Below are the code and all the weights of a small trained network. Each question names an input and a class and asks about switching units off, where a switched-off unit gives its printed mean instead of its output.

import numpy as np


def w(rows, s, z=0):
    codes = np.array(rows[::2]) - 128.0
    scale = np.full(codes.shape[1], s)
    scale[-1] = z or s
    return codes * scale


def norm(h):
    return h / np.sqrt((h * h).mean(-1, keepdims=True) + 1e-5)


def f(y):
    return y / 2 * (1 + np.tanh(0.7978845608 * (y + 0.044715 * y**3)))


def log_softmax(a):
    a = a - a.max(-1, keepdims=True)
    return a - np.log(np.exp(a).sum(-1, keepdims=True))


def net(x, mask):
    res = np.array(x, float).reshape(1, 3) / 4 @ E
    u = 0
    for l in range(2):
        y = f(norm(res) @ A[l][:, :-1].T + A[l][:, -1])
        res = res + np.where(mask[u : u + 10], y, B[l][:, -1]) @ B[l][:, :-1]
        u += 10
    return log_softmax(norm(res)[-1] @ U[:, :-1].T + U[:, -1])


A, B = {}, {}
E = w([
[145,247,78,95,200,238],'x0',
[167,113,197,201,219,123],'x1',
[118,97,75,88,253,67],'x2',
],0.0049)
A[0] = w([
[97,40,3,20,41,177,3],'L0N1',
[135,140,207,129,43,218,124],'L0N2',
[212,71,12,94,217,91,204],'L0N3',
[49,141,57,71,58,79,77],'L0N4',
[182,158,216,101,140,68,137],'L0N5',
[123,126,118,173,127,165,90],'L0N6',
[178,116,150,223,33,172,192],'L0N7',
[130,146,124,72,163,204,19],'L0N8',
[66,13,41,133,185,80,145],'L0N9',
[152,76,222,233,216,185,20],'L0N10',
],0.0054,0.0021)
B[0] = w([
[161,32,181,128,144,172,213],'L0N1',
[21,115,117,70,252,77,233],'L0N2',
[21,187,191,141,55,156,242],'L0N3',
[106,82,132,123,203,136,195],'L0N4',
[152,140,92,113,106,223,151],'L0N5',
[47,105,148,80,103,107,127],'L0N6',
[90,254,56,156,182,109,251],'L0N7',
[222,121,157,146,122,153,148],'L0N8',
[136,235,132,112,145,126,226],'L0N9',
[114,41,115,149,157,185,221],'L0N10',
],0.0059,0.0033)
A[1] = w([
[100,106,56,49,72,145,35],'L1N1',
[172,167,145,93,149,167,253],'L1N2',
[116,106,146,145,94,63,97],'L1N3',
[172,100,148,130,134,125,24],'L1N4',
[121,72,147,129,162,166,203],'L1N5',
[83,168,116,151,97,158,254],'L1N6',
[124,79,124,141,154,156,82],'L1N7',
[125,91,139,105,148,133,6],'L1N8',
[128,99,76,165,159,91,166],'L1N9',
[141,99,8,117,171,109,129],'L1N10',
],0.011,0.0013)
B[1] = w([
[119,157,143,254,227,207,200],'L1N1',
[150,128,80,111,17,82,236],'L1N2',
[192,203,53,76,90,174,201],'L1N3',
[89,183,85,127,154,94,110],'L1N4',
[123,84,156,147,49,167,217],'L1N5',
[107,66,159,109,128,74,255],'L1N6',
[96,80,130,65,115,190,169],'L1N7',
[110,149,182,177,126,151,136],'L1N8',
[122,189,126,69,87,174,165],'L1N9',
[192,78,253,85,32,96,152],'L1N10',
],0.0075,0.0041)
U = w([
[111,103,184,164,115,252,218],'0',
[197,216,45,59,14,146,167],'1',
[21,197,123,120,161,71,171],'2',
[122,92,208,61,57,93,202],'3',
[214,135,115,161,172,144,12],'4',
[224,92,122,153,150,68,21],'5',
[190,105,117,147,147,92,3],'6',
[234,83,55,153,158,76,69],'7',
],0.012,0.005)

Each question gives the input, the list of numbers given to net, and the class t.
The units are the neurons (one row each of A and B). Each row of codes is followed by its name. A weight is (code - 128) times the scale printed after its matrix; where a second scale follows, it is the last column's (A, B and U).
mask holds one flag per neuron, layer by layer. A switched-off neuron (its flag False) gives its mean, the last column of its row in B, instead of its output. The means were averaged over made-up inputs and are rounded, as every weight is.
A unit's drop is (log p(t) with every unit on - log p(t) with that unit switched off) / (log p(t) with every unit on - log p(t) with every unit switched off).
The circuit of an input: a set's keep is (log p(t) with only the set's units on - log p(t) with every unit switched off) / (log p(t) with every unit on - log p(t) with every unit switched off). Starting from the 12 units with the biggest drops (on a tie, the unit counted first), units are removed one at a time, each time the one whose removal leaves the highest keep (on an exact tie, the one counted first), for as long as the keep stays at least 0.8.
units of the circuit, in order: the units of the circuit, biggest drop first
most important unit: the unit with the biggest drop
k most important neurons of layer l: the k neurons of layer l with the biggest drops, biggest first
drop of u: that unit's drop, to one decimal
input [8,3,6], class 1: most important unit : L1N2
input [-4,-3,-3], class 1: 2 most important neurons of layer 0 : [L0N3 L0N10]
input [0,-5,-7], class 2: units of the circuit, in order : [L0N7 L0N2]
input [6,3,-7], class 2: 4 most important neurons of layer 0 : [L0N2 L0N7 L0N1 L0N6]
input [-5,6,5], class 0: 3 most important neurons of layer 0 : [L0N10 L0N7 L0N2]
input [-1,7,6], class 0: 2 most important neurons of layer 0 : [L0N10 L0N7]
input [8,-8,0], class 0: 2 most important neurons of layer 1 : [L1N1 L1N3]
input [-5,-5,3], class 0: 2 most important neurons of layer 1 : [L1N2 L1N1]
input [1,0,-2], class 3: 2 most important neurons of layer 0 : [L0N3 L0N9]
input [-3,-1,-4], class 2: 2 most important neurons of layer 0 : [L0N7 L0N10]
input [-3,6,6], class 0: 2 most important neurons of layer 1 : [L1N5 L1N6]
input [-8,8,-4], class 0: 2 most important neurons of layer 0 : [L0N10 L0N5]
input [1,3,-1], class 3: 2 most important neurons of layer 1 : [L1N10 L1N1]
input [3,0,-4], class 2: units of the circuit, in order : [L0N2]
input [2,-6,6], class 0: 2 most important neurons of layer 0 : [L0N1 L0N7]
input [6,3,-3], class 1: drop of L1N2 : 0.6
input [6,5,-3], class 1: drop of L0N4 : 0.3
input [3,-7,-1], class 0: drop of L0N6 : 0.0
